[[-32 -69  44  29]
 [ 55  19 -65 -32]
 [  8  76  52  -8]
 [ 88   1  19  21]]
:
[-32  19  52  21]

[[-76 -82  63   4]
 [-10 -13   0  13]
 [ 17  41 -69 -64]]
:
[-76 -13 -69]

[[ 40 -45 -55 -32]
 [  0  13 -43  24]
 [ 85  25   3  19]
 [ 24 -31 -17  14]
 [-31   2   1  -6]]
:
[40 13  3 14]

[[-34  74 -95 -87 -17]
 [-67  15  68 -57  -6]
 [ 22 -51  65  58  11]
 [ -5 -17 -15   3  -9]]
:
[-34  15  65   3]

[[ -9 -21 -39]
 [ 92  94 -23]]
:
[-9 94]

[[-35  -9]
 [-83  13]
 [-79 -37]
 [-37   3]]
:
[-35  13]

[[-68   7 -75  -4 -71]
 [ 54 -17  52   4  43]
 [-43   8 -55  -5 -55]]
:
[-68 -17 -55]

[[ 95 -39 -18   8 -35]
 [-20 -38  88 -74  -8]
 [-32 -23  74 -76  12]
 [-77   0  45 -58  32]
 [ 48 -60  55 -41 -37]]
:
[ 95 -38  74 -58 -37]

[[  4  49 -68]
 [ 78  34  18]]
:
[ 4 34]
---
[[-29  22 -16  15  26  11 -12]
 [-30  32 -13  27  31   3 -32]
 [-58 -55 -23  35  13 -67 -65]
 [-23 -26  -8  10  18 -16 -15]
 [-13 -44   7  39 -13 -71 -12]]
:
[[-13 -23 -58 -30 -29]
 [-44 -26 -55  32  22]
 [  7  -8 -23 -13 -16]
 [ 39  10  35  27  15]
 [-13  18  13  31  26]
 [-71 -16 -67   3  11]
 [-12 -15 -65 -32 -12]]

[[-14 -35  52  12 -33 -13 -38 -28]
 [-23  37  11   3 -24 -17 -17 -13]
 [-44  72   6  88 -26  39 -48 -58]]
:
[[-44 -23 -14]
 [ 72  37 -35]
 [  6  11  52]
 [ 88   3  12]
 [-26 -24 -33]
 [ 39 -17 -13]
 [-48 -17 -38]
 [-58 -13 -28]]

[[ 18  -2 -18 -12 -13  24  -2   5 -23]
 [  9  18 -21 -13 -16  38  -8  20  -7]
 [  8  -2   6  -1 -11 -11  20  -1 -18]
 [ 13   7  19  13   5  18  19   2 -55]
 [  3 -15  17   2  21 -27  -4  -7  -8]
 [-12  12 -10  23   4  37  -2   8  74]]
:
[[-12   3  13   8   9  18]
 [ 12 -15   7  -2  18  -2]
 [-10  17  19   6 -21 -18]
 [ 23   2  13  -1 -13 -12]
 [  4  21   5 -11 -16 -13]
 [ 37 -27  18 -11  38  24]
 [ -2  -4  19  20  -8  -2]
 [  8  -7   2  -1  20   5]
 [ 74  -8 -55 -18  -7 -23]]

[[ 46  23  39 -26  -3  41 -15 -20  14   0 -16  55 -24 -15  18]
 [ -6  -1 -12 -20 -19  -9  -9   3   7 -25  -2 -59 -21   5 -81]
 [-18  24  21  48  -5  43 -16   4  20  -2  21  30  44  11 -15]
 [-20  -9  -8   1 -13   2 -22 -47  31 -24 -52   2  22  11  32]]
:
[[-20 -18  -6  46]
 [ -9  24  -1  23]
 [ -8  21 -12  39]
 [  1  48 -20 -26]
 [-13  -5 -19  -3]
 [  2  43  -9  41]
 [-22 -16  -9 -15]
 [-47   4   3 -20]
 [ 31  20   7  14]
 [-24  -2 -25   0]
 [-52  21  -2 -16]
 [  2  30 -59  55]
 [ 22  44 -21 -24]
 [ 11  11   5 -15]
 [ 32 -15 -81  18]]

[[ 38  12  20]
 [ 73   9 -31]]
:
[[ 73  38]
 [  9  12]
 [-31  20]]

[[-12   7 -14  19  -3  -1   6   7  14   1   6 -24]
 [ -7 -19  59 -22  27  25 -59 -34 -77   6 -54 -20]
 [-34  28 -18  21   9  -6  -1  26   2 -15   2 -12]]
:
[[-34  -7 -12]
 [ 28 -19   7]
 [-18  59 -14]
 [ 21 -22  19]
 [  9  27  -3]
 [ -6  25  -1]
 [ -1 -59   6]
 [ 26 -34   7]
 [  2 -77  14]
 [-15   6   1]
 [  2 -54   6]
 [-12 -20 -24]]
---
[[-89   7]
 [-30 -25]
 [-34 -23]]
:
[[-30 -25]]

[[-27  25  24   8  21  35 -28 -31]
 [-51  46  43   9  44  55 -52 -49]
 [-28  23  41  28   9  75 -20 -66]
 [  3  -1 -16 -24  12 -48  -6  41]]
:
[[-51  46  43   9  44  55 -52 -49]
 [  3  -1 -16 -24  12 -48  -6  41]]

[[ 46  18  32  69 -42 -61   7 -10]
 [ 36   6  40  45 -47 -40  16   2]
 [ 35  14  24  52 -32 -46   5  -8]
 [-14   5 -34 -11  50  10 -13 -16]
 [  5   1   4   7  -5  -6   2  -1]
 [  6  34 -55  43  70 -37 -33 -44]
 [  9  16 -16  27  18 -24 -12 -17]
 [ -3 -36  50 -49 -45  41  39  32]
 [ 17   8  11  28 -16 -24   1  -4]
 [-38  -6 -61 -51  94  45 -15 -23]
 [ -4  -4  -2 -10   5   9   2   0]
 [  1 -20  32 -23 -32  19  24  19]]
:
[[ 36   6  40  45 -47 -40  16   2]
 [-14   5 -34 -11  50  10 -13 -16]
 [  6  34 -55  43  70 -37 -33 -44]
 [ -3 -36  50 -49 -45  41  39  32]
 [-38  -6 -61 -51  94  45 -15 -23]
 [  1 -20  32 -23 -32  19  24  19]]

[[ 34  57]
 [ 71  54]
 [ 23  75]
 [ 32 -34]
 [ 59  54]
 [ 25  54]
 [  3   7]
 [ 32 -20]
 [ 32  65]
 [ 41  54]
 [ 24  38]
 [ 68 -10]]
:
[[ 71  54]
 [ 32 -34]
 [ 25  54]
 [ 32 -20]
 [ 41  54]
 [ 68 -10]]

[[ 35 -12   3  21 -52  21 -12 -36  14  42 -11 -75]
 [  5 -17 -26  27 -12  23  -2 -89 -17 100  -3  83]
 [-47 -20  19  26  49 -42  77  35 -59   0  28  47]
 [-33 -55 -36   7  39  23  24  44 -23  84  61 -82]
 [-16 -14 -13 -16 -55 -27 -28  62 -67  48   5 -26]]
:
[[  5 -17 -26  27 -12  23  -2 -89 -17 100  -3  83]
 [-33 -55 -36   7  39  23  24  44 -23  84  61 -82]]

[[-34  28  45  28  14  79 -26 -69  -5 -21  21]
 [-18  18   4 -11  24  -9 -25   8  16  12  25]
 [  6  -3 -21 -30  12 -59  -5  51  20  18   7]]
:
[[-18  18   4 -11  24  -9 -25   8  16  12  25]]
---
[[-30 -49 -59 -77 -31 -72  -2  12]
 [  2  -5 -36 -18 -66 -37  39  74]
 [ 40  37   7  33 -83  13  58  80]
 [-45 -58 -59 -74  21 -70 -35 -30]]
:
[[ 40  37   7  33 -83  13  58  80]
 [  2  -5 -36 -18 -66 -37  39  74]
 [-30 -49 -59 -77 -31 -72  -2  12]
 [-45 -58 -59 -74  21 -70 -35 -30]]

[[-48 -70 -28  42  71  36 -34 -70 -43  23  69  50 -15 -66]
 [ 28  70  49 -17 -68 -54   8  64  61   2 -61 -66 -11  54]
 [-40 -72 -36  33  71  44 -23 -71 -52  13  68  57  -4 -62]
 [ 63  63   5 -58 -66 -14  51  69  21 -44 -70 -31  34  70]
 [-62  -7  56  67  14 -48 -70 -26  43  71  35 -34 -71 -42]
 [ 26 -42 -72 -35  31  72  45 -24 -70 -52  13  66  59  -7]]
:
[[ 28  70  49 -17 -68 -54   8  64  61   2 -61 -66 -11  54]
 [ 63  63   5 -58 -66 -14  51  69  21 -44 -70 -31  34  70]
 [-62  -7  56  67  14 -48 -70 -26  43  71  35 -34 -71 -42]
 [ 26 -42 -72 -35  31  72  45 -24 -70 -52  13  66  59  -7]
 [-48 -70 -28  42  71  36 -34 -70 -43  23  69  50 -15 -66]
 [-40 -72 -36  33  71  44 -23 -71 -52  13  68  57  -4 -62]]

[[-24 -32  13  49  53  18  -7 -21  -9 -83 -24  62 -29 -44  82]
 [ 39 -11  54 -16   7 -74  56  -2 -14  -8  68   3  43   5 -24]]
:
[[ 39 -11  54 -16   7 -74  56  -2 -14  -8  68   3  43   5 -24]
 [-24 -32  13  49  53  18  -7 -21  -9 -83 -24  62 -29 -44  82]]

[[-48   3   1  -9 -35 -22  19  -9]
 [ 15  43  -4  52  18  10 -78 -31]
 [-23 -16  62 -25 -23  40   5 -15]
 [-45  34  23  10  59 -47 -79 -90]
 [-99 -28 -34  92 -60 -65  56  79]]
:
[[ 15  43  -4  52  18  10 -78 -31]
 [-45  34  23  10  59 -47 -79 -90]
 [-48   3   1  -9 -35 -22  19  -9]
 [-23 -16  62 -25 -23  40   5 -15]
 [-99 -28 -34  92 -60 -65  56  79]]

[[-41 -36  -1  -3 -63  29  17  10   0  52 -40]
 [ 33  35 -36 -16 -87  -1  -3   7 -36  17   1]
 [-32  87  20   0 -22  17  10  23  16 -57  32]
 [ 48  17  30   1   8  13  59  30  23 -42  37]]
:
[[-32  87  20   0 -22  17  10  23  16 -57  32]
 [ 33  35 -36 -16 -87  -1  -3   7 -36  17   1]
 [ 48  17  30   1   8  13  59  30  23 -42  37]
 [-41 -36  -1  -3 -63  29  17  10   0  52 -40]]

[[  1 -13  -3  -2  76  60  56  14  20  23  32   2  31]
 [-92 -18 -50  55  -1  -3  -3 -10  -6   8  -5  45   7]
 [-18   3 -12  18 -20 -19 -18 -13 -14  -7 -15  18  -9]
 [-32  -4 -24  17 -23 -21 -22 -17 -16 -10 -18  14 -14]]
:
[[-18   3 -12  18 -20 -19 -18 -13 -14  -7 -15  18  -9]
 [-32  -4 -24  17 -23 -21 -22 -17 -16 -10 -18  14 -14]
 [  1 -13  -3  -2  76  60  56  14  20  23  32   2  31]
 [-92 -18 -50  55  -1  -3  -3 -10  -6   8  -5  45   7]]

[[ 26  25 -17  35   9 -27 -15]
 [ -5 -12  54 -13 -34   5  15]
 [ 61  53   0  75  -6 -64 -24]]
:
[[ 61  53   0  75  -6 -64 -24]
 [ 26  25 -17  35   9 -27 -15]
 [ -5 -12  54 -13 -34   5  15]]
